Below are the code and all the weights of a small trained network. Each question names an input and a class and asks about switching units off, where a switched-off unit gives its printed mean instead of its output.

import numpy as np


def w(rows, s, z=0):
    codes = np.array(rows[::2]) - 128.0
    scale = np.full(codes.shape[1], s)
    scale[-1] = z or s
    return codes * scale


def f(y):
    return np.maximum(y, 0)


def log_softmax(a):
    a = a - a.max(-1, keepdims=True)
    return a - np.log(np.exp(a).sum(-1, keepdims=True))


def net(x, mask):
    res = np.array(x, float).reshape(1, 5) / 4 @ E
    y = f(res @ A[0][:, :-1].T + A[0][:, -1])
    res = res + np.where(mask, y, B[0][:, -1]) @ B[0][:, :-1]
    return log_softmax(res[-1] @ U[:, :-1].T + U[:, -1])


A, B = {}, {}
E = w([
[113,139,207,116,32,150],'x0',
[134,247,25,154,147,245],'x1',
[155,35,145,104,87,237],'x2',
[112,96,71,93,27,149],'x3',
[254,181,121,185,35,88],'x4',
],0.0058)
A[0] = w([
[134,141,156,133,108,114,114],'neuron 1',
[147,119,110,133,129,102,94],'neuron 2',
[168,148,161,142,121,47,228],'neuron 3',
[89,156,63,125,122,152,2],'neuron 4',
[147,118,132,130,85,159,158],'neuron 5',
[112,151,102,121,142,147,147],'neuron 6',
[92,142,153,115,35,139,101],'neuron 7',
[55,98,158,116,179,110,155],'neuron 8',
[148,103,159,126,152,93,16],'neuron 9',
[125,206,151,138,54,78,79],'neuron 10',
[126,55,130,113,77,102,158],'neuron 11',
[144,121,137,130,165,127,158],'neuron 12',
[88,178,44,112,106,184,151],'neuron 13',
[110,92,116,122,156,166,161],'neuron 14',
[100,4,93,109,75,98,170],'neuron 15',
[148,107,145,126,77,175,183],'neuron 16',
[156,94,152,130,46,201,179],'neuron 17',
[63,107,151,108,175,107,126],'neuron 18',
],0.019,0.0019)
B[0] = w([
[120,157,154,90,103,154,158],'neuron 1',
[170,114,103,141,146,122,149],'neuron 2',
[129,247,54,176,103,81,218],'neuron 3',
[225,196,110,137,146,162,186],'neuron 4',
[139,108,180,111,181,123,179],'neuron 5',
[181,163,107,77,136,190,171],'neuron 6',
[58,66,176,133,174,170,205],'neuron 7',
[51,91,217,115,141,57,223],'neuron 8',
[88,197,79,139,184,159,169],'neuron 9',
[215,92,129,44,37,71,217],'neuron 10',
[149,232,158,96,54,173,219],'neuron 11',
[97,114,83,99,175,131,154],'neuron 12',
[252,179,84,209,170,192,235],'neuron 13',
[216,67,131,67,111,133,187],'neuron 14',
[205,159,133,106,25,29,250],'neuron 15',
[151,156,216,156,178,93,199],'neuron 16',
[163,126,252,153,245,60,236],'neuron 17',
[67,84,209,121,170,59,212],'neuron 18',
],0.024,0.012)
U = w([
[192,163,11,199,168,189,147],'0',
[167,168,186,90,118,56,232],'1',
[15,99,105,144,179,95,59],'2',
[166,80,195,151,202,156,211],'3',
[70,152,197,125,60,130,5],'4',
[109,74,145,176,83,154,14],'5',
[63,3,175,71,173,126,168],'6',
[169,150,77,89,30,111,84],'7',
],0.0071,0.0022)

Each question gives the input, the list of numbers given to net, and the class t.
The units are the neurons (one row each of A and B). Each row of codes is followed by its name. A weight is (code - 128) times the scale printed after its matrix; where a second scale follows, it is the last column's (A, B and U).
mask holds one flag per neuron, in row order. A switched-off neuron (its flag False) gives its mean, the last column of its row in B, instead of its output. The means were averaged over made-up inputs and are rounded, as every weight is.
A unit's drop is (log p(t) with every unit on - log p(t) with that unit switched off) / (log p(t) with every unit on - log p(t) with every unit switched off).
The circuit of an input: a set's keep is (log p(t) with only the set's units on - log p(t) with every unit switched off) / (log p(t) with every unit on - log p(t) with every unit switched off). Starting from the 12 units with the biggest drops (on a tie, the unit counted first), units are removed one at a time, each time the one whose removal leaves the highest keep (on an exact tie, the one counted first), for as long as the keep stays at least 0.8.
units of the circuit, in order: the units of the circuit, biggest drop first
most important unit: the unit with the biggest drop
k most important neurons: the k neurons with the biggest drops, biggest first
drop of u: that unit's drop, to one decimal
input [5,6,-5,-4,8], class 7: most important unit -> neuron 10
input [5,1,-2,2,-2], class 3: units of the circuit, in order -> neuron 15; neuron 3
input [-8,-6,0,0,6], class 7: 2 most important neurons -> neuron 13; neuron 17
input [-8,-1,-6,0,-3], class 2: 2 most important neurons -> neuron 15; neuron 10
input [-7,4,-3,-5,-4], class 3: 2 most important neurons -> neuron 15; neuron 3
input [-8,-4,-1,-8,-4], class 2: 2 most important neurons -> neuron 9; neuron 10
input [-3,-3,-5,2,3], class 7: 2 most important neurons -> neuron 17; neuron 13
input [7,1,-1,-8,3], class 7: drop of neuron 8 -> 0.2
input [2,-1,6,-5,-3], class 6: drop of neuron 3 -> 0.3
input [-7,5,-3,-2,-5], class 0: drop of neuron 13 -> 0.2
input [6,7,-3,2,4], class 3: drop of neuron 3 -> 0.2
